Here is a tiny trained network, its code and every weight. The questions are about switching its units off for an input and a class, where a switched-off unit gives its printed mean instead of its output.

import numpy as np


def w(rows, s, z=0):
    codes = np.array(rows[::2]) - 128.0
    scale = np.full(codes.shape[1], s)
    scale[-1] = z or s
    return codes * scale


def norm(h):
    return h / np.sqrt((h * h).mean(-1, keepdims=True) + 1e-5)


def f(y):
    return y / 2 * (1 + np.tanh(0.7978845608 * (y + 0.044715 * y**3)))


def log_softmax(a):
    a = a - a.max(-1, keepdims=True)
    return a - np.log(np.exp(a).sum(-1, keepdims=True))


def net(x, mask):
    res = np.array(x, float).reshape(1, 5) / 4 @ E
    u = 0
    for l in range(2):
        y = f(norm(res) @ A[l][:, :-1].T + A[l][:, -1])
        res = res + np.where(mask[u : u + 9], y, B[l][:, -1]) @ B[l][:, :-1]
        u += 9
    return log_softmax(norm(res)[-1] @ U[:, :-1].T + U[:, -1])


A, B = {}, {}
E = w([
[129,126,132,129,125,126,130],'x0',
[15,111,89,229,58,203,162],'x1',
[75,151,213,130,161,93,3],'x2',
[150,218,156,167,29,25,103],'x3',
[46,149,108,147,198,8,193],'x4',
],0.0044)
A[0] = w([
[91,31,160,71,195,192,196,11],'0.n1',
[55,175,182,157,136,141,36,183],'0.n2',
[8,96,148,136,80,204,181,63],'0.n3',
[179,227,103,161,40,63,135,62],'0.n4',
[55,191,112,154,222,76,210,9],'0.n5',
[166,117,27,103,46,106,198,61],'0.n6',
[170,152,168,108,63,254,97,89],'0.n7',
[144,88,132,107,76,150,239,48],'0.n8',
[196,123,164,51,200,93,145,15],'0.n9',
],0.0084,0.0013)
B[0] = w([
[121,199,203,157,183,175,65,241],'0.n1',
[113,49,147,67,161,120,184,242],'0.n2',
[179,150,97,173,128,49,179,250],'0.n3',
[98,138,181,172,179,254,134,237],'0.n4',
[101,169,48,50,55,160,73,240],'0.n5',
[104,69,173,73,180,104,101,219],'0.n6',
[83,179,75,70,88,115,155,254],'0.n7',
[72,78,151,83,143,74,80,199],'0.n8',
[186,123,103,168,95,139,226,219],'0.n9',
],0.009,0.0051)
A[1] = w([
[104,8,128,114,173,124,137,9],'1.n1',
[149,104,130,151,134,127,217,95],'1.n2',
[152,101,53,129,198,158,106,44],'1.n3',
[149,151,99,106,104,192,129,255],'1.n4',
[125,108,101,181,134,136,185,34],'1.n5',
[90,110,79,209,94,76,108,45],'1.n6',
[161,116,152,95,132,158,111,207],'1.n7',
[72,82,131,188,88,130,150,57],'1.n8',
[101,156,161,184,185,179,123,52],'1.n9',
],0.011,0.0022)
B[1] = w([
[134,83,192,92,154,127,224,205],'1.n1',
[155,129,76,167,222,75,137,189],'1.n2',
[154,123,239,173,73,159,68,142],'1.n3',
[46,149,109,160,128,69,104,254],'1.n4',
[180,161,137,103,176,109,145,146],'1.n5',
[181,180,112,142,166,84,152,172],'1.n6',
[128,133,84,140,148,105,157,205],'1.n7',
[255,170,149,131,167,132,88,158],'1.n8',
[88,164,196,195,152,180,153,231],'1.n9',
],0.0095,0.0045)
U = w([
[83,198,176,165,132,189,119,120],'0',
[67,174,40,62,56,122,129,140],'1',
[84,159,107,117,142,118,191,255],'2',
[192,174,90,146,146,83,181,128],'3',
[110,63,156,58,129,128,169,123],'4',
[102,120,112,138,102,101,113,82],'5',
[187,115,133,143,27,125,75,24],'6',
[183,37,125,187,3,102,51,28],'7',
],0.014,0.0073)

Each question gives the input, the list of numbers given to net, and the class t.
The units are the neurons (one row each of A and B). Each row of codes is followed by its name. A weight is (code - 128) times the scale printed after its matrix; where a second scale follows, it is the last column's (A, B and U).
mask holds one flag per neuron, layer by layer. A switched-off neuron (its flag False) gives its mean, the last column of its row in B, instead of its output. The means were averaged over made-up inputs and are rounded, as every weight is.
A unit's drop is (log p(t) with every unit on - log p(t) with that unit switched off) / (log p(t) with every unit on - log p(t) with every unit switched off).
The circuit of an input: a set's keep is (log p(t) with only the set's units on - log p(t) with every unit switched off) / (log p(t) with every unit on - log p(t) with every unit switched off). Starting from the 12 units with the biggest drops (on a tie, the unit counted first), units are removed one at a time, each time the one whose removal leaves the highest keep (on an exact tie, the one counted first), for as long as the keep stays at least 0.8.
units of the circuit, in order: the units of the circuit, biggest drop first
k most important neurons: the k neurons with the biggest drops, biggest first
k most important neurons of layer l: the k neurons of layer l with the biggest drops, biggest first
input [7,5,1,-6,-8], class 1: units of the circuit, in order -> 0.n7
input [1,7,-7,8,-3], class 0: 2 most important neurons -> 0.n4; 0.n2
input [-1,5,8,-8,7], class 0: units of the circuit, in order -> 0.n1; 1.n9
input [-2,7,-6,4,-5], class 3: 2 most important neurons -> 0.n3; 0.n5
input [4,6,-2,-6,2], class 0: 4 most important neurons -> 0.n1; 0.n9; 1.n9; 0.n7
input [6,8,-8,0,-1], class 3: 2 most important neurons -> 0.n3; 0.n2
input [6,7,-5,-3,-1], class 3: 2 most important neurons -> 0.n3; 0.n2
input [-3,0,-7,4,-6], class 4: 4 most important neurons of layer 0 -> 0.n6; 0.n8; 0.n5; 0.n1
input [-6,-7,4,-3,-4], class 3: units of the circuit, in order -> 0.n9; 0.n4
input [-3,-5,2,-1,4], class 3: 3 most important neurons of layer 0 -> 0.n9; 0.n7; 0.n8
input [-3,5,-7,5,-5], class 4: 4 most important neurons -> 0.n6; 0.n8; 0.n5; 0.n1
input [-2,-3,-6,-4,4], class 4: 4 most important neurons -> 0.n8; 0.n6; 0.n4; 0.n7
input [-8,-5,-8,8,6], class 0: 3 most important neurons -> 0.n4; 0.n2; 0.n7
input [1,-1,-4,-4,8], class 1: units of the circuit, in order -> 0.n5
input [0,-4,7,6,0], class 4: 2 most important neurons of layer 1 -> 1.n4; 1.n1
input [-8,-4,1,8,6], class 0: 2 most important neurons -> 0.n4; 0.n7
input [1,-4,-5,1,2], class 4: 3 most important neurons -> 0.n6; 0.n8; 0.n3
input [1,6,7,-1,-2], class 4: 2 most important neurons -> 0.n2; 1.n1
input [-3,-2,-8,-8,-6], class 0: 3 most important neurons -> 0.n1; 0.n2; 1.n3
input [0,2,4,-8,0], class 0: units of the circuit, in order -> 0.n1
input [-4,-5,-3,0,-6], class 1: 2 most important neurons -> 0.n7; 0.n3
input [-7,-8,5,-7,2], class 3: 3 most important neurons -> 0.n9; 0.n4; 1.n2
input [-1,8,7,2,8], class 1: 3 most important neurons of layer 0 -> 0.n5; 0.n9; 0.n4
input [-8,7,2,-2,8], class 1: 2 most important neurons of layer 0 -> 0.n5; 0.n9
input [1,8,-6,1,8], class 1: 2 most important neurons -> 0.n5; 0.n9
input [-6,-1,8,-4,-5], class 4: 3 most important neurons of layer 0 -> 0.n2; 0.n5; 0.n4
input [8,-4,-3,8,-6], class 0: units of the circuit, in order -> 0.n4
input [4,-5,-6,5,-5], class 4: 2 most important neurons of layer 0 -> 0.n6; 0.n1
input [0,0,8,-3,5], class 4: 2 most important neurons of layer 0 -> 0.n2; 0.n7
input [-5,-8,-4,-6,4], class 3: 2 most important neurons of layer 0 -> 0.n9; 0.n4
